Below is a small trained network, with its code and all its weights. Each question gives an input and a class and asks what happens when units are switched off, that is, made to give their printed mean instead of their output.

import numpy as np


def w(rows, s, z=0):
    codes = np.array(rows[::2]) - 128.0
    scale = np.full(codes.shape[1], s)
    scale[-1] = z or s
    return codes * scale


def f(y):
    return np.maximum(y, 0)


def log_softmax(a):
    a = a - a.max(-1, keepdims=True)
    return a - np.log(np.exp(a).sum(-1, keepdims=True))


def net(x, mask):
    res = np.array(x, float).reshape(1, 4) / 4 @ E
    y = f(res @ A[0][:, :-1].T + A[0][:, -1])
    res = res + np.where(mask, y, B[0][:, -1]) @ B[0][:, :-1]
    return log_softmax(res[-1] @ U[:, :-1].T + U[:, -1])


A, B = {}, {}
E = w([
[156,216,114,120,120,215,94,127],'x0',
[65,197,32,130,37,68,155,3],'x1',
[36,130,189,143,132,157,77,92],'x2',
[128,132,127,139,129,123,129,141],'x3',
],0.0061)
A[0] = w([
[84,57,118,143,112,13,142,136,62],'neuron 0',
[175,150,75,137,131,83,147,135,241],'neuron 1',
[169,155,79,119,123,103,154,145,19],'neuron 2',
[140,253,95,135,104,183,114,145,74],'neuron 3',
[4,172,170,142,127,127,118,119,70],'neuron 4',
[70,191,68,132,109,71,139,92,28],'neuron 5',
[214,137,99,133,117,95,155,134,2],'neuron 6',
],0.016,0.0037)
B[0] = w([
[138,179,116,79,239,155,160,98,243],'neuron 0',
[97,114,133,6,59,76,143,125,230],'neuron 1',
[109,116,88,173,142,181,27,111,171],'neuron 2',
[135,150,117,73,240,120,177,103,224],'neuron 3',
[98,102,91,32,81,134,71,116,209],'neuron 4',
[174,93,184,184,119,145,130,198,253],'neuron 5',
[83,106,146,87,140,204,45,117,179],'neuron 6',
],0.019,0.008)
U = w([
[140,192,111,118,194,139,165,86,59],'0',
[190,55,219,153,137,162,119,255,109],'1',
[63,103,78,103,79,143,68,85,70],'2',
[131,141,118,118,108,102,150,111,255],'3',
[118,163,94,143,52,45,179,74,203],'4',
[115,161,106,244,57,86,161,77,86],'5',
[127,177,110,253,63,86,148,90,94],'6',
],0.0087,0.0098)

Each question gives the input, the list of numbers given to net, and the class t.
The units are the neurons (one row each of A and B). Each row of codes is followed by its name. A weight is (code - 128) times the scale printed after its matrix; where a second scale follows, it is the last column's (A, B and U).
mask holds one flag per neuron, in row order. A switched-off neuron (its flag False) gives its mean, the last column of its row in B, instead of its output. The means were averaged over made-up inputs and are rounded, as every weight is.
A unit's drop is (log p(t) with every unit on - log p(t) with that unit switched off) / (log p(t) with every unit on - log p(t) with every unit switched off).
The circuit of an input: a set's keep is (log p(t) with only the set's units on - log p(t) with every unit switched off) / (log p(t) with every unit on - log p(t) with every unit switched off). Starting from all 7 units, units are removed one at a time, each time the one whose removal leaves the highest keep (on an exact tie, the one counted first), for as long as the keep stays at least 0.8.
units of the circuit, in order: the units of the circuit, biggest drop first
unit that matters most: the unit with the biggest drop
k most important neurons: the k neurons with the biggest drops, biggest first
drop of u: that unit's drop, to one decimal
input [-5,6,2,-2], class 1: unit that matters most : neuron 5
input [5,-6,5,-7], class 3: 3 most important neurons : (neuron 5; neuron 0; neuron 6)
input [2,2,0,1], class 4: 2 most important neurons : (neuron 0; neuron 6)
input [-3,-3,-5,-5], class 2: units of the circuit, in order : (neuron 5; neuron 3)
input [-5,-1,-1,-4], class 0: 3 most important neurons : (neuron 0; neuron 5; neuron 4)
input [-6,-5,7,-7], class 2: 3 most important neurons : (neuron 5; neuron 4; neuron 3)
input [-5,7,0,2], class 1: 2 most important neurons : (neuron 5; neuron 3)
input [7,-5,2,7], class 0: 2 most important neurons : (neuron 5; neuron 3)
input [-3,-3,-4,3], class 2: 2 most important neurons : (neuron 5; neuron 3)
input [6,-4,-8,4], class 2: units of the circuit, in order : (neuron 6; neuron 5)
input [-6,-4,-5,5], class 0: 2 most important neurons : (neuron 0; neuron 5)
input [4,5,1,-1], class 1: 2 most important neurons : (neuron 5; neuron 0)
input [6,-4,8,2], class 2: 3 most important neurons : (neuron 4; neuron 0; neuron 5)
input [3,6,5,-6], class 1: 3 most important neurons : (neuron 5; neuron 1; neuron 0)
input [-1,1,-1,0], class 4: most important neuron : (neuron 5)
input [1,4,3,-2], class 1: 3 most important neurons : (neuron 5; neuron 1; neuron 0)
input [-6,3,4,-4], class 0: 2 most important neurons : (neuron 0; neuron 1)
input [4,-2,6,-2], class 2: 3 most important neurons : (neuron 4; neuron 0; neuron 5)
input [-7,-6,8,-4], class 2: drop of neuron 4 : 0.9
input [8,-8,-4,6], class 0: unit that matters most : neuron 5
input [-8,-8,2,-1], class 0: drop of neuron 4 : 0.0
input [-1,1,7,6], class 2: drop of neuron 4 : 1.0
input [4,-2,-8,-6], class 2: drop of neuron 2 : 0.1
